Here is a tiny trained network, its code and every weight. The questions are about switching its units off for an input and a target symbol, where a switched-off unit gives its printed mean instead of its output.

import numpy as np


def w(rows, s, z=0):
    codes = np.array(rows[::2]) - 128.0
    scale = np.full(codes.shape[1], s)
    scale[-1] = z or s
    return codes * scale


def norm(h):
    return h / np.sqrt((h * h).mean(-1, keepdims=True) + 1e-5)


def f(y):
    return np.maximum(y, 0)


def softmax(a):
    e = np.exp(a - a.max(-1, keepdims=True))
    return e / e.sum(-1, keepdims=True)


def log_softmax(a):
    a = a - a.max(-1, keepdims=True)
    return a - np.log(np.exp(a).sum(-1, keepdims=True))


def net(x, mask):
    ids = ['Θαβμπστ'.index(c) for c in x.split()]
    T = len(ids)
    res = E[ids] + P[:T]
    u = 0
    for l in range(3):
        q, k, v = (norm(res) @ M[l].T for M in (Q, K, V))
        z = softmax(np.where(np.tri(T) > 0, q @ k.T / 3**0.5, -1e9)) @ v
        res = res + np.where(mask[u], z, O[l][:, -1]) @ O[l][:, :-1]
        u += 1
        y = f(norm(res) @ A[l][:, :-1].T + A[l][:, -1])
        res = res + np.where(mask[u : u + 4], y, B[l][:, -1]) @ B[l][:, :-1]
        u += 4
    return log_softmax(norm(res)[-1] @ U[:, :-1].T + U[:, -1])


Q, K, V, O, A, B = {}, {}, {}, {}, {}, {}
E = w([
[77,199,133,103],'Θ',
[171,130,223,167],'α',
[103,168,155,192],'β',
[110,183,134,51],'μ',
[110,121,139,83],'π',
[251,123,68,165],'σ',
[105,80,153,152],'τ',
],0.012)
P = w([
[15,114,254,33],'0',
[36,136,149,76],'1',
[57,149,107,101],'2',
[68,159,86,128],'3',
[77,162,67,144],'4',
[87,162,59,169],'5',
],0.0025)
Q[0] = w([
[20,116,117,164],'L0H0',
[126,84,247,96],'L0H0',
[96,169,150,94],'L0H0',
],0.011)
K[0] = w([
[228,144,1,178],'L0H0',
[185,7,201,76],'L0H0',
[166,156,94,65],'L0H0',
],0.0078)
V[0] = w([
[201,101,51,134],'L0H0',
[114,254,99,129],'L0H0',
[129,98,150,34],'L0H0',
],0.007)
O[0] = w([
[52,163,1,194,2],'L0H0',
[163,238,141,124,158],'L0H0',
[139,92,177,176,171],'L0H0',
],0.0072,0.0046)
A[0] = w([
[137,98,130,48,42],'L0N0',
[130,111,59,1,122],'L0N1',
[135,128,122,125,17],'L0N2',
[77,143,195,211,5],'L0N3',
],0.0097,0.0023)
B[0] = w([
[171,139,207,193,241],'L0N0',
[117,73,158,2,227],'L0N1',
[128,128,161,106,128],'L0N2',
[103,97,231,168,250],'L0N3',
],0.0084,0.0021)
Q[1] = w([
[132,194,205,24],'L1H0',
[4,160,100,62],'L1H0',
[217,28,92,45],'L1H0',
],0.014)
K[1] = w([
[120,196,205,32],'L1H0',
[12,166,26,77],'L1H0',
[252,36,93,53],'L1H0',
],0.013)
V[1] = w([
[203,231,111,179],'L1H0',
[191,174,88,26],'L1H0',
[254,63,150,191],'L1H0',
],0.0075)
O[1] = w([
[143,116,202,179,60],'L1H0',
[181,108,180,108,139],'L1H0',
[128,254,133,87,251],'L1H0',
],0.0097,0.0014)
A[1] = w([
[52,127,160,41,99],'L1N0',
[155,169,177,58,26],'L1N1',
[254,243,135,95,121],'L1N2',
[211,155,70,135,9],'L1N3',
],0.0089,0.0015)
B[1] = w([
[185,174,176,196,214],'L1N0',
[34,111,158,154,248],'L1N1',
[184,110,7,175,255],'L1N2',
[143,187,146,125,143],'L1N3',
],0.011,0.0069)
Q[2] = w([
[129,124,237,130],'L2H0',
[193,171,122,232],'L2H0',
[255,226,56,251],'L2H0',
],0.0075)
K[2] = w([
[193,36,134,78],'L2H0',
[166,150,40,136],'L2H0',
[179,255,38,170],'L2H0',
],0.0087)
V[2] = w([
[176,16,169,112],'L2H0',
[2,50,249,200],'L2H0',
[137,246,20,136],'L2H0',
],0.0049)
O[2] = w([
[80,234,151,163,148],'L2H0',
[91,173,101,2,252],'L2H0',
[217,5,137,161,48],'L2H0',
],0.0054,0.0043)
A[2] = w([
[136,253,63,128,117],'L2N0',
[219,161,121,169,177],'L2N1',
[168,157,142,103,3],'L2N2',
[164,98,26,146,103],'L2N3',
],0.014,0.0011)
B[2] = w([
[206,57,65,95,255],'L2N0',
[90,86,103,33,221],'L2N1',
[112,176,122,219,185],'L2N2',
[231,253,212,96,187],'L2N3',
],0.011,0.0055)
U = w([
[117,53,77,16,152],'Θ',
[254,131,85,108,154],'α',
[39,85,90,95,112],'β',
[108,106,81,222,113],'μ',
[157,5,166,162,55],'π',
[104,175,218,116,196],'σ',
[98,190,18,147,4],'τ',
],0.0098,0.0026)

Each question gives the input, a string of symbols that net reads in full, and the target symbol t.
The units are the heads (3 rows each of Q, K, V and O) and the neurons (one row each of A and B). Each row of codes is followed by its name. A weight is (code - 128) times the scale printed after its matrix; where a second scale follows, it is the last column's (O, A, B and U).
mask holds one flag per unit, layer by layer, with each layer's heads first. A switched-off unit (its flag False) gives its mean, the last column of its rows in O or B, instead of its output. The means were averaged over made-up inputs and are rounded, as every weight is.
A unit's drop is (log p(t) with every unit on - log p(t) with that unit switched off) / (log p(t) with every unit on - log p(t) with every unit switched off).
The circuit of an input: a set's keep is (log p(t) with only the set's units on - log p(t) with every unit switched off) / (log p(t) with every unit on - log p(t) with every unit switched off). Starting from the 12 units with the biggest drops (on a tie, the unit counted first), units are removed one at a time, each time the one whose removal leaves the highest keep (on an exact tie, the one counted first), for as long as the keep stays at least 0.8.
units of the circuit, in order: the units of the circuit, biggest drop first
most important unit: the unit with the biggest drop
k most important neurons: the k neurons with the biggest drops, biggest first
k most important neurons of layer l: the k neurons of layer l with the biggest drops, biggest first
drop when u is switched off: that unit's drop, to one decimal
input π π π σ α π, target Θ: most important unit -> L0H0
input α β β β, target Θ: units of the circuit, in order -> L0H0, L2N1, L2H0
input Θ τ α α π β, target σ: 3 most important neurons of layer 1 -> L1N2, L1N1, L1N0
input σ α Θ, target β: units of the circuit, in order -> L1N2, L1H0, L0H0
input π α β β β β, target Θ: 3 most important neurons -> L1N1, L2N1, L0N1
input σ Θ π Θ α, target π: 2 most important neurons of layer 2 -> L2N1, L2N0
input Θ τ β α μ Θ, target Θ: 3 most important neurons -> L1N2, L0N3, L2N3
input α β π, target σ: 3 most important neurons -> L0N1, L1N1, L1N0
input τ τ Θ π μ Θ, target α: 2 most important neurons -> L1N2, L2N0
input τ Θ β β, target α: 3 most important neurons -> L2N0, L0N3, L1N2
input Θ μ σ β Θ, target β: units of the circuit, in order -> L1N2, L1H0, L0H0, L1N0
input τ μ Θ Θ Θ, target Θ: 4 most important neurons -> L1N2, L0N3, L0N1, L2N3
input μ α α α Θ Θ, target α: 4 most important neurons -> L0N3, L1N1, L1N0, L0N0
input α α Θ τ Θ β, target σ: most important unit -> L1H0
input π μ α α α, target Θ: 2 most important neurons -> L0N1, L1N2
input Θ σ μ, target σ: 2 most important neurons of layer 1 -> L1N0, L1N2
input Θ α σ τ β, target μ: 3 most important neurons -> L1N2, L1N1, L0N3
input Θ α τ, target σ: 2 most important neurons -> L1N2, L1N0
input Θ σ π α μ, target σ: 2 most important neurons -> L0N1, L1N0
input Θ Θ τ Θ π, target σ: most important unit -> L1H0
input μ β Θ β, target α: 3 most important neurons of layer 2 -> L2N0, L2N3, L2N1
input μ β τ, target σ: drop when L1N2 is switched off -> 1.7
